Each row has a name. Each question is about the rows just above it.

[ 44 -73 -11 -60] -> (138)
[ -5 -22 -46 -45] -> (136)
[ 28  32 -46 -11] -> (101)
[ 28  32 -23  22] -> (121)
[-83  10 -23 -42] -> (195)
[ -5 -22  47 -53] -> (26)
[ 48 -12  72   4] -> (102)
[ 58  59  40 -13] -> (145)
[-29  77  20  26] -> (20)
[ 50 -10 -39 -11] -> (125)
(136) without one entry, shuffled: [-46  -5 -22]. Gone:
[-45]
Which entry of (136) is missing from [-22 -45 -46]?
[-5]

[  1 -71 -23  35   7  10  58 -48  14  41 -27 -17 -75 -23  49  42  31 -82
 -25  74  25 -45 -38 -12 -78 -17 -48 -29  20 -46 -53  42 -36 -55  12 -23] : (159)
[-11 -28 -63  20 -13 -10  70 -68  -1  71  53 -19  21  54 -10  72 -11 -58
  46  24 -30  29 -32  13 -31  35 -45 -62  38 -30 -17  40  27  28 -17 -18] : (106)
[-15  20 -65  -5  10 -24   3 -51  -8  21  56 -28  41  53  -3  18 -59  -6
  47  -1   4 -16  -7  46  33  36   2 -57  24  16  51  13  68   3   7  -6] : (137)
[-14  -7   8  -9  31 -14   1  -4 -12  -5  -3 -12   1  -3  27   1   0  -7
  12  26  24   7 -24 -22   2  15  16  -3  23  16 -19 -12 -12 -13  28 -20] : (104)
[ 24 -46 -22  39 -29  28  39 -28  29  39   1  15 -43   3 -12  30  26 -50
 -10   6 -24 -21   0  15 -39 -14 -54 -14  -5 -49 -22  43   0 -22 -26  10] : (23)
[-35 -20   6 -21  23 -28  18 -14 -32  -2 -22 -34 -18 -17  34  13   5 -26
  -4  43  19 -11 -49 -53 -42   8   6 -12  24   5 -48 -20 -47 -26  23 -46] : (86)
Which entry of (137) is missing from [ 13 -28  53  16  18  68  24  20 -24 -51  47  41 -59   4  10  -5  36  -7
 -65   2  -1 -16  56  33   7  -3  -6 -57  46  -6   3  -8  21   3  51]?
[-15]
(106) without one entry, shuffled: [-31  29 -10 -11  38  46  13  71 -28 -62  24 -30 -45 -19  28  -1  21  40
  20 -63 -10 -17 -18 -30  35 -17  72  54 -13 -11  53 -32  70 -58 -68]. Gone:
[27]
Which entry of (106) is missing from [ 53 -18  24 -30 -11 -30  54 -58  72  13  70 -13 -62 -10  28  29  21  40
  38  27 -45  71  35 -32  -1 -63 -28 -31 -68  46 -17 -17 -19 -10 -11]?
[20]
Which entry of (86) is missing from [ 23 -35 -49   6 -26  43 -53 -20  23 -18 -34 -12   5 -28 -32  19   8  -4
   5 -47 -48 -17 -46   6  -2 -21 -42  13  18  24 -11 -14 -26 -20  34]?
[-22]
(159) without one entry, shuffled: [ 14  35  10  42  58   7  42  20 -12 -55 -71  12 -17 -38 -82 -17 -25  74
 -48 -78  31 -27 -53   1 -23 -36  25 -48 -45 -75 -23  41 -23 -29  49]. Gone:
[-46]
(106) without one entry, shuffled: [-58 -32 -13  40 -30  38  72  35 -18 -30 -45  20 -28  13  24  46 -11  54
 -63 -31 -10 -10 -68  28  -1  29  21  71 -19  70 -17 -11  53 -17  27]. Gone:
[-62]

[  9 -29   8 -62  27 -55  62 -76 -62] = (29)
[ -9  17  60 -23 -69  60 -31  38  63] = (78)
[-24   8  13  83 -13 -39 -74  64 -14] = (97)
(97) without one entry, shuffled: [ 13   8 -24 -39  83 -14  64 -74]. Gone:
[-13]
(29) without one entry, shuffled: [  8   9  62 -29 -62 -76 -55 -62]. Gone:
[27]
(97) without one entry, shuffled: [  8  13 -14  83 -24  64 -39 -13]. Gone:
[-74]
Shuffled (29) with one entry gone: [ 27 -62 -62 -76   8  62 -55 -29], missing
[9]

[-41 -59  36 -21  33  31  74  12 -52 -47 -25  60  25 -58 -31  -3 -60  19
  -8 -15  28]  (54)
[ 23  15 -38 -43  25 -40 -34 -27  12  31  43 -38  30 -37  26  34   7  29
  13  35 -34]  (43)
[-33  15 -38  11 -39 -40 -34 -27  12  31  43 -38  25 -58 -31  -3 -60  19
 -57 -15  28]  (77)
Shuffled (77) with one entry gone: [-38  11 -33  25 -58  31 -60 -39 -38 -15  28 -40  15 -27 -34 -31 -57  43
  -3  19], missing
[12]
(77) without one entry, shuffled: [-38 -57  -3 -27 -33  31 -15 -39 -40  43 -60  15  28  19  25 -31  11 -58
 -38  12]. Gone:
[-34]
Shuffled (77) with one entry gone: [ 43  11  19 -40 -31 -27 -33 -38 -57 -58  28 -38  12 -34  31 -15 -60  -3
  25  15], missing
[-39]
Which entry of (54) is missing from [-58  -3 -59 -52 -15 -21  31  28  33  60 -47 -25  12  36 -60 -31 -41  -8
  74  25]?
[19]
Shuffled (43) with one entry gone: [ 30  31 -34  13   7  35  15  34 -43  23 -40 -38  25  29 -37 -27  43  12
 -38 -34], missing
[26]
Which entry of (43) is missing from [ 26 -37  23  35 -40   7  15 -38  13 -34  29  34 -34  31 -27  30  25  43
 -43 -38]?
[12]

[ -3  60  -5  11 -41  51  40 -15  40  16  61 -47 -15  26 -44 -49  63  55
  48 -59   0  80   2] = (109)
[ 21  29  -6 -17  -4  56  35 -40  39 -20  -2 -26 -27  17  -8   5  21  30
  -5 -17  30 -18  44] = (90)
[ 49  22  52 -14  58  65 -27   2 -17 -36  -9  34 -27 -27 -24 -27 -13   0
  11 -17 -20 -14  16] = (21)
[ -7  57 -11  13 -45  45  47 -16  46  21  60 -53 -10  32 -36 -39  64  56
  44 -52   8  77   5] = (69)
Which entry of (69) is missing from [ 57 -16 -53   8  60 -45 -39 -11  -7  13  44 -36  77  64  45 -10  32  56
   5  21  47  46]?
[-52]
Which entry of (90) is missing from [ 44  21  39  30   5 -17  29  30  56 -20  35  17  21 -18 -17  -4 -40  -8
  -6  -2 -27 -26]?
[-5]
Which entry of (109) is missing from [-49  61  80 -15 -15  63   2   0  26 -44  16  55  40  48 -47  -5  60  51
  11 -59 -41  40]?
[-3]
Shuffled (21) with one entry gone: [ 16 -14 -27 -27 -24   0 -14  22 -20  58 -27  52 -17  -9 -27   2 -13 -36
  49 -17  65  34], missing
[11]

[ 19  21  -7 -33 -22 -11  15   1 -15 -44  16 -58 -38 -45  -2  25  -5  20
 -27 -18   2   3   1  22  67  11  -1 -77 -12 -12 -12 -17 -50 -11  35  67
 -24 -40   9 -21   4  24 -16 -33 -45  27  -1 -22 -27] -> (53)
[ 32 -19  -4  14 -10 -11  22  -8  56  -2  26  50 -11  47 -32 -10  10 -16
  56   0 -24  -4  12  30  48  -9 -32  14  20  65  43 -26   0  17  -1  17
  27  47 -37   6  15  24  30  22   2 -11  -9  34 -27] -> (79)
[ -1 -19 -13 -33 -58  16  38 -25  28  -2  31  50  -5  29  28  42   2  14
  56 -27 -50 -12  28 -43 -30   1  30 -12  20  22 -12  29 -17  10  13  17
 -24 -18  54 -21  15  -4 -25 -33 -45 -11 -17   6  -3] -> (134)
[ 32 -19  -4  14 -10 -11  22  -8 -20  -2  26  50 -11  47 -32 -10  10 -16
  56   0 -24  -4  12  30  48 -19  20 -12 -12  32  -3  29  32  17  21  29
  37  36 -22 -28  47  24  11 -24  26 -24  15  13 -27] -> (51)
[ -1 -19 -13 -33 -58  16  38 -25  28  -2  31  50  -5  29  28  42   2  14
  56 -27 -50 -12  28 -43 -30   1  30 -12  20  22 -12  29 -17  10  13  17
  17  -7  39 -49  15   2   2 -24   2 -49  -9   6  -3] -> (35)
Which entry of (134) is missing from [ 16 -58  -5  -1 -25  31  -2  30  42  28  28 -30 -19  28 -13  38   6 -27
   2  17  -4 -24 -33  10  50  14  13 -43  15   1 -18  22 -17 -12  20  -3
 -17 -12  29  54 -11 -45  29 -33 -25 -21 -50 -12]?
[56]
Shuffled (53) with one entry gone: [-18 -22 -45   4   9 -50 -40  25  67 -17  24  -5 -33 -45 -22  -7  -1  67
 -15 -12 -27   2 -11   1  27 -16  -1  35  11 -33 -77 -11  19 -24 -38 -12
  16  -2   1 -21 -44  22  20  15 -27 -12   3 -58], missing
[21]
Shuffled (51) with one entry gone: [-24 -19  24  26  13  21  47 -12 -32 -10 -20  -3  -4  50 -19 -27 -11  -4
  29  32  20  -8 -12  -2 -24 -11  47  17 -22  36  56  30  10  22 -16   0
  32  12 -28  29  37  11  26  14 -10 -24  15  32], missing
[48]

[ 26  16 -11  23   0   4 -15 -16   7   9  15  11  29] = (13)
[ -8 -34 -19 -16 -10 -32  -6 -25   0  21   9  10  35] = (3)
[  5 -16  -3 -23  -7  36  39  13   2  17   0   9 -30] = (122)
[  1  10  11   8  12 -13  19  13  62  37 -22 -43  15] = (6)
[ -8 -14  -7  29   0   1 -12 -15  17   2 -12  -1   2] = (95)
[  5 -16  -3  20  -7  36  39  13   2  17  40   9 -30] = (68)
Which entry of (68) is missing from [ -3   5  13 -30  36  40 -16   9   2  17  20  -7]?
[39]
(6) without one entry, shuffled: [ 11  62 -13   8 -43  19   1  10  15  12  37 -22]. Gone:
[13]
Which entry of (3) is missing from [ 21 -16  -6   0 -19 -10 -32   9 -34  35  -8 -25]?
[10]
(6) without one entry, shuffled: [  1  37  10 -13  12 -43  19  15  11 -22  62   8]. Gone:
[13]
(122) without one entry, shuffled: [ -3   5 -23   2   9  -7  17  36  39 -16   0  13]. Gone:
[-30]

[-31 -24  33 -43 -38  35 -15 -16  13  34  46  45 -47 -22 -38  29   0 -44
 -20   7  26  16  -5 -12  39 -19  31  14 -24  10  14 -10  -8 -39  34   4
 -36] = (108)
[ 41  34   9  42  -6  -2 -36  26  46 -19   2 -27   9 -19 -18 -56 -39   1
  -2 -54  -6 -30 -36  14  -1  63  19  48 -10  42  17  33 -13  37 -43  24
  47] = (72)
[-31 -24  33 -49 -38  35 -15 -16  13  34  46  45 -47 -22 -38  29   0 -44
 -20   7  26  16  -5 -12  39 -19  31  14 -24  10  14  16  -8 -39  34   4
 -36] = (39)
[-58 -54 -32  -8  40  10   5 -25 -78  30 -23  17 -37  55  50  30  17 -48
 -23  24  37  27  35  30   0 -39 -22 -81  52  42  17  33 -13  37 -43  24
  47] = (2)
(2) without one entry, shuffled: [ 30  52  30 -32 -48 -22  37  17 -25  17 -78  30  40  37 -37  17  55 -23
  50   0  42 -43 -54 -81  47  24  35 -13  27 -23  24 -39   5  -8  10 -58]. Gone:
[33]
Shuffled (2) with one entry gone: [ 50  35  37   0  33  40  17 -81 -43   5 -58 -23  55 -32  42 -22  30  10
  37  -8 -78 -37 -23  17  27  24  30 -13  24 -54  52  30 -39  17 -25  47], missing
[-48]
Which entry of (108) is missing from [-43 -12 -31  13 -39  33 -38 -47  -5 -16 -10 -22   0  45  29 -19 -36  14
 -20 -24  34   7  -8  34  10  16   4  46  39 -38 -24  31  35  14  26 -15]?
[-44]

[ 30   7  36 -31 -18 -29  21  -6   0] : (92)
[-9 -3  2  3 -5 -4 -8  2  2] : (8)
[ 23 -71  58 -31  32 -25 -17   2 -18] : (83)
Which entry of (92) is missing from [ 30  -6  36 -18  21   0 -31   7]?
[-29]
Shuffled (8) with one entry gone: [ 2 -4 -8  2  2 -3 -5 -9], missing
[3]
(83) without one entry, shuffled: [  2  58 -17 -71  32  23 -25 -31]. Gone:
[-18]
(8) without one entry, shuffled: [ 2  2 -3 -5  3 -8 -9  2]. Gone:
[-4]

[-34 -11 -33  -8   3  -7]  (28)
[  4   0  54   3 -27  29]  (127)
[-67 -66 -14 -22  19 -26]  (27)
(27) without one entry, shuffled: [-26 -14 -66 -22  19]. Gone:
[-67]
(127) without one entry, shuffled: [ 29  54 -27   0   3]. Gone:
[4]
Shuffled (28) with one entry gone: [-11  -7 -33   3 -34], missing
[-8]
Which entry of (127) is missing from [ 29  54   0 -27   4]?
[3]
Which entry of (28) is missing from [ -8  -7 -34 -11   3]?
[-33]
(28) without one entry, shuffled: [ -8   3 -34 -33 -11]. Gone:
[-7]

[-4 -2 -2 -1 -2] = (82)
[-39 -67 -69 -22 -68] = (17)
[-23 -16 -22 -23 -68] = (94)
[ 0 -2 -2 -1 -2] = (65)
[-36 -26 -25 -24 -67] = (88)
Which entry of (17) is missing from [-67 -22 -68 -69]?
[-39]
Which entry of (17) is missing from [-22 -67 -69 -39]?
[-68]
Shuffled (17) with one entry gone: [-67 -69 -39 -68], missing
[-22]
(17) without one entry, shuffled: [-22 -67 -39 -69]. Gone:
[-68]
Which entry of (88) is missing from [-67 -24 -26 -36]?
[-25]

[-12   5  12   6 -19   6  65  14  13] -> (105)
[ -6   4  -4 -13   9 -16  24  -3 -20] -> (12)
[14 16 12  2 -8 -8 24 -1 -1] -> (19)
[ -6   4   8 -13   9 -16  24  11 -20] -> (30)
[14 16 12  2 -8  6 16  2 13] -> (64)
[  8 -11  18  -4  -4  21  -1   1 -12] -> (118)
[ 17   9   3   1  18 -27 -29  11 -22] -> (135)
[ 13 -47  20  -2   4  -5  18 -11  -4] -> (73)
Which entry of (105) is missing from [ 65  14   5 -19   6   6  12 -12]?
[13]
Shuffled (30) with one entry gone: [  9  11  -6 -13   8  24 -16   4], missing
[-20]
Which entry of (105) is missing from [ 14   6  13 -19   5  12   6 -12]?
[65]
(30) without one entry, shuffled: [ -6 -16  24  11 -13   4   8 -20]. Gone:
[9]
Shuffled (118) with one entry gone: [ 18 -12   1  -1  -4   8  21  -4], missing
[-11]

[ 33  15 -28  18 -23 -19  12 -31 -23   6   9  15  23] : (197)
[ 23  31   2  31 -22  -4  31   5 -12  -6   4  26   6] : (168)
[-23  -3  48  -5  50  43   1  52  48   9  12   1  -4] : (164)
[ -6  25  27  34  10  25  34  38  22 -28  26  39  15] : (152)
[ 23  31   2  31 -22  -4  31  14 -12  -6   4  26  15] : (208)
[ 45  60  48  43 -18  12  55  47  -1  32 -17  25 -23] : (176)
[ 10  28  14  33  -9   9  33  21   3 -17   8  32  10] : (107)
[ 47  22 -10  13 -19 -16  14 -19 -20  39  -8   3   6] : (31)
[ -4  25  24  34   7  23  33  35  19 -28  25  38  16] : (126)
[ 40  13 -25  10 -19 -20   6 -33 -22  26   1   4  17] : (131)
[ 11  12 -16  20 -13  -7  14 -13 -10 -16  16  21  21] : (87)
[ 42  18 -22  15 -22 -20  12 -28 -24  26   0   8  15] : (172)
Shuffled (176) with one entry gone: [ 47  25 -23  48  60  12  32  45  -1 -17  43  55], missing
[-18]
Which entry of (208) is missing from [  4  26  -6  31 -12  -4  14 -22  31   2  23  31]?
[15]
Which entry of (208) is missing from [-12  26  31  -6 -22  14   4   2  23  -4  31  31]?
[15]
Shuffled (107) with one entry gone: [  8  10  33  21   3  10  28  33 -17  14  -9  32], missing
[9]

[-29   4 -13 -44]  (80)
[78 59 58 77]  (38)
[ 70 -43 -13 -44]  (91)
(91) without one entry, shuffled: [ 70 -44 -43]. Gone:
[-13]
(80) without one entry, shuffled: [-29 -44 -13]. Gone:
[4]
(38) without one entry, shuffled: [78 77 58]. Gone:
[59]
Which entry of (38) is missing from [78 58 59]?
[77]
(91) without one entry, shuffled: [-43 -13  70]. Gone:
[-44]

[ -8  62  62 -17  61  28  61]  (37)
[ 23  28  39 -45   9  38 -16]  (24)
[ 34  -4 -33  -6 -47  -2  17]  (96)
Shuffled (24) with one entry gone: [  9 -16  28  39  38 -45], missing
[23]
Which entry of (37) is missing from [ 61  62 -17  28  61  62]?
[-8]

[-27   0 -14 -23  -2   4   0   3  10  -1  -7  -8   2 -21   0   1  -5   8
   1  21  -2  -9  -3   4  -7  -1  -2   0  -8   4  21  26   7  29 -20  -1
 -20   7   2  -4  -4   0   1   7 -27  21 -10  13  -4   3] = (47)
[  9   2  -4  -6   2  11  -2  -1  -4 -33  24  -2  11  11   4  -9   5   2
  -5  -2  -8  -1  -7   2  -3   2  -8  -1   9 -23 -20 -11  -7  -3   2 -10
  -3   2   7  -1 -21  -4   1  -8   8   8   1  -7   4  -1] = (103)
[ 31  -7   5  -8   3  -1  -5   9  21  -3   2  12 -10  20   0  -9  -3 -14
   3  22  -2  15  -8   4  -2   1  15  11   2  -1  40  17  -1   5 -14  -2
   7  -8 -14  -2 -12  -6   5 -46   6  -1  11   5   6   0] = (32)
[-48   4   7  -7  -1 -22  -6   1  43  19  13   6  -2   8  -6  -5   5 -12
   7 -16 -13 -26  24   5   2   1  -3   9   2 -11 -38 -25  -1  72 -14   3
   6   1  13  10 -12  38  -8  30  13  21  -8 -12  -1  -3] = (148)
[ 23   4  -7   8   4  -1  -7  -7   7  10 -25   5 -10 -14  -2  -2 -39  12
  -7   0  -5  -4   0   5  11   2   7 -30   0   1 -17  11  -4  38   8   9
  18   6  -8  -2  -6   3 -28   7  39  -9   3 -21   1  -1] = (75)
(103) without one entry, shuffled: [  8  -1  -2  -8   7   2   2   1  -9 -33  -2  -4   5  11 -10   2  -3  -7
  -3  -1 -23   4   4   1  -8   2   2  24  -6   9  11  -8 -11  -7  -1  -2
  -4 -20  -5   2  -7  -4   2  -1  -3  -1   8   9  11]. Gone:
[-21]
Shuffled (75) with one entry gone: [  0   0  11   7  -7   3   2   5   3   8  -2   1   7  -7   5  18 -39  10
  23   1   7   6  -1  -7  -6 -10   4  -4   9  38   8 -17  39  -7  -2  -5
  -4  -8 -25   4 -28 -30 -21  12   0  -2 -14  -1  11], missing
[-9]
Shuffled (32) with one entry gone: [ -2   9   6  -3  31   5   5   3  -5  -6  -9   2  -1  -1  -1   5  -2 -46
  20  -7 -14  -2  15   7  12  40 -10   6  -8  11   0   1  -8  -8  17  -2
   4   2 -12 -14   3  -1  15   0   5  11  -3 -14  22], missing
[21]
Shuffled (47) with one entry gone: [  4 -27 -21  21   7   7 -10   4   4 -20   1   0  -2   3  -5  -2  -7  21
 -27   0   2   8   3  13  29  -4  -4  -4   2 -23  -7  10  -1  -1  -1   7
  -2   0  -9   0   0 -20 -14   1   1  -8  -3  -8  21], missing
[26]
Shuffled (148) with one entry gone: [ -2  -8  -7   2 -48 -12  13  13  10   7  -5   2  13   1 -16  -1   6  -3
  -8 -25   1 -11  -6 -14  24  -1  30 -13   9   7  19  72 -22 -26   6 -38
   4  -6 -12  -1   3   1   5   8  -3 -12   5  43  21], missing
[38]
Which entry of (148) is missing from [  2 -12   1   3  -5  -1   9  13 -48  -6   5  13 -38  -3  10 -16   2 -12
   7  -1  38  43  30 -14   4  -3   1  -8 -13   6  19  72  21 -25  13   7
 -11 -22   8  -8 -12  -1  24   5  -7   6  -2   1  -6]?
[-26]

[ 15 -61  -9 -14  -9  18  31  14] : (50)
[ 17 -40  28   8 -37  -1  30 -11] : (112)
[-37  34  -3  54  24  -2  10  13] : (15)
[ 24  25 -15  18   1   4 -20  -6] : (117)
(15) without one entry, shuffled: [ 13  34  54  -2 -37  -3  24]. Gone:
[10]
Shuffled (15) with one entry gone: [ -2 -37  13  24  34  10  54], missing
[-3]
Shuffled (117) with one entry gone: [ 24  18   4 -15   1 -20  -6], missing
[25]
Which entry of (50) is missing from [-61  31  14  18  -9  -9 -14]?
[15]
Which entry of (15) is missing from [ 34 -37  -3  54  24  10  -2]?
[13]
(117) without one entry, shuffled: [ -6 -15  18   1  24  25 -20]. Gone:
[4]
(15) without one entry, shuffled: [-37  -3  10  54  24  34  13]. Gone:
[-2]

